Below is a small trained network, with its code and all its weights. Each question gives an input and a class and asks what happens when units are switched off, that is, made to give their printed mean instead of their output.

import numpy as np


def w(rows, s, z=0):
    codes = np.array(rows[::2]) - 128.0
    scale = np.full(codes.shape[1], s)
    scale[-1] = z or s
    return codes * scale


def norm(h):
    return h / np.sqrt((h * h).mean(-1, keepdims=True) + 1e-5)


def f(y):
    return np.maximum(y, 0)


def log_softmax(a):
    a = a - a.max(-1, keepdims=True)
    return a - np.log(np.exp(a).sum(-1, keepdims=True))


def net(x, mask):
    res = np.array(x, float).reshape(1, 5) / 4 @ E
    u = 0
    for l in range(2):
        y = f(norm(res) @ A[l][:, :-1].T + A[l][:, -1])
        res = res + np.where(mask[u : u + 10], y, B[l][:, -1]) @ B[l][:, :-1]
        u += 10
    return log_softmax(norm(res)[-1] @ U[:, :-1].T + U[:, -1])


A, B = {}, {}
E = w([
[36,28,213,73,221,44,79],'x0',
[81,195,81,245,214,73,160],'x1',
[123,118,2,73,126,33,85],'x2',
[131,126,128,128,130,128,129],'x3',
[131,128,129,129,128,129,128],'x4',
],0.00062)
A[0] = w([
[31,162,114,226,174,77,154,78],'0.n1',
[90,81,46,121,125,102,97,90],'0.n2',
[137,61,31,118,92,58,113,160],'0.n3',
[206,188,47,109,34,216,148,175],'0.n4',
[103,53,191,132,135,100,39,107],'0.n5',
[10,159,106,123,173,59,102,247],'0.n6',
[144,132,190,139,161,175,165,180],'0.n7',
[171,77,127,19,109,158,76,225],'0.n8',
[199,211,103,147,48,171,124,35],'0.n9',
[173,216,74,254,141,124,111,130],'0.n10',
],0.0018,0.0013)
B[0] = w([
[176,118,164,197,83,128,42,192],'0.n1',
[141,118,111,108,158,139,163,162],'0.n2',
[153,163,45,118,137,170,108,198],'0.n3',
[123,113,142,224,151,76,24,252],'0.n4',
[188,212,166,113,45,135,197,186],'0.n5',
[168,102,101,128,57,186,111,229],'0.n6',
[30,141,190,101,108,158,107,192],'0.n7',
[92,122,151,181,180,68,187,233],'0.n8',
[89,24,178,43,152,145,139,186],'0.n9',
[53,153,76,3,145,170,196,214],'0.n10',
],0.0019,0.0022)
A[1] = w([
[217,109,74,215,142,55,40,117],'1.n1',
[167,75,207,197,137,157,48,241],'1.n2',
[77,192,167,130,79,167,251,115],'1.n3',
[229,122,111,14,183,70,209,66],'1.n4',
[110,186,146,171,133,194,207,94],'1.n5',
[109,175,128,151,189,65,129,254],'1.n6',
[130,127,62,148,138,71,58,154],'1.n7',
[106,111,217,183,137,172,89,160],'1.n8',
[187,91,116,159,59,65,42,174],'1.n9',
[101,126,186,255,145,151,66,197],'1.n10',
],0.0024,0.00085)
B[1] = w([
[125,100,250,127,148,86,138,222],'1.n1',
[149,202,70,165,114,98,93,251],'1.n2',
[146,75,184,94,178,28,161,208],'1.n3',
[62,129,66,153,177,207,128,166],'1.n4',
[93,53,134,75,146,110,102,194],'1.n5',
[164,131,158,126,79,177,101,166],'1.n6',
[172,155,218,168,79,131,126,213],'1.n7',
[196,181,55,198,105,128,98,246],'1.n8',
[82,105,171,87,181,123,197,220],'1.n9',
[105,106,51,66,114,188,155,252],'1.n10',
],0.0025,0.0024)
U = w([
[162,218,29,200,63,172,46,193],'0',
[172,108,254,129,129,36,137,163],'1',
[22,53,60,37,213,169,180,6],'2',
],0.0076,0.0012)

Each question gives the input, the list of numbers given to net, and the class t.
The units are the neurons (one row each of A and B). Each row of codes is followed by its name. A weight is (code - 128) times the scale printed after its matrix; where a second scale follows, it is the last column's (A, B and U).
mask holds one flag per neuron, layer by layer. A switched-off neuron (its flag False) gives its mean, the last column of its row in B, instead of its output. The means were averaged over made-up inputs and are rounded, as every weight is.
A unit's drop is (log p(t) with every unit on - log p(t) with that unit switched off) / (log p(t) with every unit on - log p(t) with every unit switched off).
The circuit of an input: a set's keep is (log p(t) with only the set's units on - log p(t) with every unit switched off) / (log p(t) with every unit on - log p(t) with every unit switched off). Starting from the 12 units with the biggest drops (on a tie, the unit counted first), units are removed one at a time, each time the one whose removal leaves the highest keep (on an exact tie, the one counted first), for as long as the keep stays at least 0.8.
units of the circuit, in order: the units of the circuit, biggest drop first
unit that matters most: the unit with the biggest drop
k most important neurons: the k neurons with the biggest drops, biggest first
k most important neurons of layer l: the k neurons of layer l with the biggest drops, biggest first
drop when u is switched off: that unit's drop, to one decimal
input [-5,-5,1,-8,-2], class 1: units of the circuit, in order	0.n4; 1.n9
input [4,8,-8,2,-5], class 0: unit that matters most	0.n1
input [0,-8,-3,-3,6], class 0: units of the circuit, in order	0.n10; 1.n1; 1.n2
input [-7,-7,2,2,5], class 1: 2 most important neurons of layer 1	1.n1; 1.n9
input [0,5,-7,8,2], class 2: 3 most important neurons	0.n4; 0.n10; 1.n5
input [-7,5,0,-4,3], class 2: 3 most important neurons	0.n10; 1.n8; 0.n9
input [1,5,-7,8,-6], class 0: 3 most important neurons of layer 0	0.n1; 0.n8; 0.n5
input [-1,0,8,4,7], class 1: 4 most important neurons	1.n1; 0.n10; 1.n7; 1.n10
input [-8,0,4,-5,-2], class 1: 3 most important neurons	0.n4; 1.n1; 1.n8
input [-3,-8,1,2,-3], class 1: 3 most important neurons	0.n4; 1.n9; 1.n1
input [-4,-4,2,8,4], class 1: 2 most important neurons	0.n4; 1.n1
input [1,-8,3,5,-3], class 2: 2 most important neurons	1.n4; 0.n1
input [2,2,0,3,-1], class 0: 2 most important neurons	1.n2; 1.n3
input [-8,-5,8,0,0], class 1: most important neuron of layer 0	0.n4
input [-1,8,-5,1,0], class 2: 2 most important neurons	0.n10; 0.n4
input [-1,1,-6,-1,-6], class 2: 2 most important neurons of layer 0	0.n4; 0.n1
input [-3,-1,1,1,2], class 1: 2 most important neurons of layer 0	0.n4; 0.n7
input [-1,3,-6,8,8], class 2: 3 most important neurons of layer 0	0.n4; 0.n10; 0.n5
input [-2,-2,1,6,6], class 1: 2 most important neurons	1.n1; 0.n4
input [8,6,0,7,0], class 0: drop when 1.n3 is switched off	0.1
input [-7,-1,6,8,-5], class 1: drop when 0.n4 is switched off	1.2
input [6,7,-7,-1,6], class 0: drop when 1.n7 is switched off	0.0
